Here is a tiny trained network, its code and every weight. The questions are about switching its units off for an input and a class, where a switched-off unit gives its printed mean instead of its output.

import numpy as np


def w(rows, s, z=0):
    codes = np.array(rows[::2]) - 128.0
    scale = np.full(codes.shape[1], s)
    scale[-1] = z or s
    return codes * scale


def norm(h):
    return h / np.sqrt((h * h).mean(-1, keepdims=True) + 1e-5)


def f(y):
    return y / 2 * (1 + np.tanh(0.7978845608 * (y + 0.044715 * y**3)))


def log_softmax(a):
    a = a - a.max(-1, keepdims=True)
    return a - np.log(np.exp(a).sum(-1, keepdims=True))


def net(x, mask):
    res = np.array(x, float).reshape(1, 3) / 4 @ E
    u = 0
    for l in range(2):
        y = f(norm(res) @ A[l][:, :-1].T + A[l][:, -1])
        res = res + np.where(mask[u : u + 5], y, B[l][:, -1]) @ B[l][:, :-1]
        u += 5
    return log_softmax(norm(res)[-1] @ U[:, :-1].T + U[:, -1])


A, B = {}, {}
E = w([
[182,132,109,4,122,119,122,76],'x0',
[169,183,239,104,114,123,69,49],'x1',
[142,148,221,180,214,204,143,158],'x2',
],0.011)
A[0] = w([
[180,129,94,138,119,74,52,128,89],'L0N1',
[35,2,83,209,105,90,138,149,252],'L0N2',
[101,25,129,93,80,169,208,209,80],'L0N3',
[27,74,31,182,116,116,203,218,142],'L0N4',
[86,106,22,181,129,20,165,140,84],'L0N5',
],0.0067,0.0029)
B[0] = w([
[166,178,180,201,109,173,157,113,141],'L0N1',
[33,79,66,193,68,220,133,78,236],'L0N2',
[133,102,254,168,157,138,121,138,173],'L0N3',
[10,89,197,254,89,61,217,121,254],'L0N4',
[69,100,66,114,226,215,212,139,205],'L0N5',
],0.0091,0.0077)
A[1] = w([
[128,209,126,99,67,161,83,99,29],'L1N1',
[56,123,65,77,163,157,167,142,103],'L1N2',
[99,141,57,122,87,172,152,17,249],'L1N3',
[158,219,201,170,60,39,1,15,188],'L1N4',
[97,179,118,191,177,131,129,217,158],'L1N5',
],0.0071,0.0017)
B[1] = w([
[113,99,215,255,113,116,111,127,155],'L1N1',
[112,159,189,100,222,65,152,149,169],'L1N2',
[141,153,197,143,161,211,101,186,198],'L1N3',
[26,169,184,122,37,9,27,217,254],'L1N4',
[50,125,60,145,156,130,197,62,170],'L1N5',
],0.011,0.0081)
U = w([
[247,154,55,41,161,144,150,103,3],'0',
[109,175,159,103,74,25,36,162,213],'1',
[66,71,65,207,120,136,191,90,225],'2',
],0.012,0.0025)

Each question gives the input, the list of numbers given to net, and the class t.
The units are the neurons (one row each of A and B). Each row of codes is followed by its name. A weight is (code - 128) times the scale printed after its matrix; where a second scale follows, it is the last column's (A, B and U).
mask holds one flag per neuron, layer by layer. A switched-off neuron (its flag False) gives its mean, the last column of its row in B, instead of its output. The means were averaged over made-up inputs and are rounded, as every weight is.
A unit's drop is (log p(t) with every unit on - log p(t) with that unit switched off) / (log p(t) with every unit on - log p(t) with every unit switched off).
The circuit of an input: a set's keep is (log p(t) with only the set's units on - log p(t) with every unit switched off) / (log p(t) with every unit on - log p(t) with every unit switched off). Starting from all 10 units, units are removed one at a time, each time the one whose removal leaves the highest keep (on an exact tie, the one counted first), for as long as the keep stays at least 0.8.
units of the circuit, in order: the units of the circuit, biggest drop first
unit that matters most: the unit with the biggest drop
top k neurons: the k neurons with the biggest drops, biggest first
k most important neurons of layer l: the k neurons of layer l with the biggest drops, biggest first
drop when u is switched off: that unit's drop, to one decimal
input [7,1,6], class 0: units of the circuit, in order => [L1N4; L0N4]
input [4,0,3], class 0: 2 most important neurons of layer 0 => [L0N4; L0N2]
input [3,1,-8], class 0: top 4 neurons => [L1N4; L0N4; L0N5; L0N3]
input [-1,2,2], class 1: unit that matters most => L0N5
input [8,-6,6], class 0: units of the circuit, in order => [L1N4; L0N4; L0N2]
input [5,0,2], class 0: 2 most important neurons of layer 0 => [L0N4; L0N3]
input [3,-1,3], class 0: drop when L0N4 is switched off => 0.7
input [5,1,7], class 0: drop when L1N4 is switched off => 0.8
input [6,-1,8], class 0: drop when L0N4 is switched off => 0.2
input [1,0,0], class 1: drop when L0N2 is switched off => 0.3
